Below are the code and all the weights of a small trained network. Each question names an input and a class and asks about switching units off, where a switched-off unit gives its printed mean instead of its output.

import numpy as np


def w(rows, s, z=0):
    codes = np.array(rows[::2]) - 128.0
    scale = np.full(codes.shape[1], s)
    scale[-1] = z or s
    return codes * scale


def norm(h):
    return h / np.sqrt((h * h).mean(-1, keepdims=True) + 1e-5)


def f(y):
    return y / 2 * (1 + np.tanh(0.7978845608 * (y + 0.044715 * y**3)))


def log_softmax(a):
    a = a - a.max(-1, keepdims=True)
    return a - np.log(np.exp(a).sum(-1, keepdims=True))


def net(x, mask):
    res = np.array(x, float).reshape(1, 6) / 4 @ E
    u = 0
    for l in range(4):
        y = f(norm(res) @ A[l][:, :-1].T + A[l][:, -1])
        res = res + np.where(mask[u : u + 4], y, B[l][:, -1]) @ B[l][:, :-1]
        u += 4
    return log_softmax(norm(res)[-1] @ U[:, :-1].T + U[:, -1])


A, B = {}, {}
E = w([
[50,69,55,52,179,32,113],'x0',
[103,42,240,223,138,193,72],'x1',
[83,67,174,66,76,137,133],'x2',
[223,229,73,10,39,87,24],'x3',
[165,47,44,103,131,146,35],'x4',
[54,254,231,151,107,99,42],'x5',
],0.0031)
A[0] = w([
[192,115,184,195,75,234,97,1],'L0N1',
[127,215,200,133,128,87,90,51],'L0N2',
[51,63,162,169,131,131,144,76],'L0N3',
[192,142,66,135,191,128,253,38],'L0N4',
],0.0053,0.0026)
B[0] = w([
[243,140,153,104,167,217,188,233],'L0N1',
[73,172,112,169,75,156,108,243],'L0N2',
[115,91,197,93,216,88,85,249],'L0N3',
[132,166,84,219,130,93,254,238],'L0N4',
],0.0062,0.0014)
A[1] = w([
[153,125,1,130,126,109,123,150],'L1N1',
[172,136,89,97,103,141,107,42],'L1N2',
[95,197,153,149,103,119,100,2],'L1N3',
[162,119,19,20,127,83,75,5],'L1N4',
],0.0063,0.0024)
B[1] = w([
[145,107,67,199,86,111,104,239],'L1N1',
[116,74,135,140,138,101,84,140],'L1N2',
[107,190,142,210,125,156,114,159],'L1N3',
[188,60,102,77,93,179,2,253],'L1N4',
],0.0071,0.0024)
A[2] = w([
[145,247,102,132,45,149,89,56],'L2N1',
[232,181,104,113,96,97,143,94],'L2N2',
[5,2,197,127,189,118,146,4],'L2N3',
[101,168,210,165,150,125,238,162],'L2N4',
],0.0052,0.002)
B[2] = w([
[1,127,147,121,182,131,152,228],'L2N1',
[71,22,129,191,220,165,142,172],'L2N2',
[78,76,208,79,241,7,102,241],'L2N3',
[140,32,81,36,75,97,31,251],'L2N4',
],0.0047,0.0029)
A[3] = w([
[200,92,167,153,137,175,137,122],'L3N1',
[77,254,157,134,97,132,94,7],'L3N2',
[146,100,88,103,68,145,90,21],'L3N3',
[90,92,115,151,206,127,143,217],'L3N4',
],0.0079,0.0016)
B[3] = w([
[138,254,140,81,116,166,115,198],'L3N1',
[42,132,124,165,48,127,156,254],'L3N2',
[135,83,162,113,102,78,122,183],'L3N3',
[135,179,133,171,166,129,102,219],'L3N4',
],0.0093,0.0036)
U = w([
[171,138,45,221,157,97,226,97],'0',
[185,59,90,100,73,109,45,185],'1',
[118,93,155,55,102,102,190,5],'2',
[6,173,157,172,49,135,124,134],'3',
[93,97,210,142,245,83,94,184],'4',
[211,209,200,109,133,223,140,171],'5',
],0.013,0.0032)

Each question gives the input, the list of numbers given to net, and the class t.
The units are the neurons (one row each of A and B). Each row of codes is followed by its name. A weight is (code - 128) times the scale printed after its matrix; where a second scale follows, it is the last column's (A, B and U).
mask holds one flag per neuron, layer by layer. A switched-off neuron (its flag False) gives its mean, the last column of its row in B, instead of its output. The means were averaged over made-up inputs and are rounded, as every weight is.
A unit's drop is (log p(t) with every unit on - log p(t) with that unit switched off) / (log p(t) with every unit on - log p(t) with every unit switched off).
The circuit of an input: a set's keep is (log p(t) with only the set's units on - log p(t) with every unit switched off) / (log p(t) with every unit on - log p(t) with every unit switched off). Starting from the 12 units with the biggest drops (on a tie, the unit counted first), units are removed one at a time, each time the one whose removal leaves the highest keep (on an exact tie, the one counted first), for as long as the keep stays at least 0.8.
circuit, biggest first: the units of the circuit, biggest drop first
most important unit: the unit with the biggest drop
top k neurons: the k neurons with the biggest drops, biggest first
top k neurons in layer l: the k neurons of layer l with the biggest drops, biggest first
drop of u: that unit's drop, to one decimal
input [-8,8,6,-5,-2,7], class 5: circuit, biggest first -> [L0N1, L3N1]
input [4,-6,6,-8,-6,-3], class 4: circuit, biggest first -> [L2N3]
input [-4,1,7,-7,-6,6], class 4: circuit, biggest first -> [L0N3, L2N3]
input [-5,-5,0,7,-5,-8], class 0: top 2 neurons in layer 2 -> [L2N4, L2N2]
input [1,-7,6,-7,6,0], class 4: circuit, biggest first -> [L2N3, L3N4]
input [-2,4,6,-3,2,1], class 4: top 3 neurons -> [L2N3, L0N3, L1N4]
input [-5,4,7,-6,2,6], class 4: top 3 neurons -> [L0N3, L2N3, L1N4]
input [-7,4,-8,6,6,-5], class 5: top 2 neurons -> [L0N1, L3N1]
input [2,-3,4,-3,0,-2], class 4: top 2 neurons -> [L0N3, L2N3]
input [-1,-5,8,-6,-1,-4], class 4: top 2 neurons in layer 0 -> [L0N3, L0N1]
input [-6,7,-7,-5,5,-6], class 5: drop of L3N1 -> 0.2
input [3,-6,-1,-7,-3,5], class 4: drop of L3N2 -> 0.2
input [-4,5,-7,-5,1,-8], class 5: drop of L3N1 -> 0.6
input [-5,-1,6,0,0,2], class 5: most important unit -> L0N1
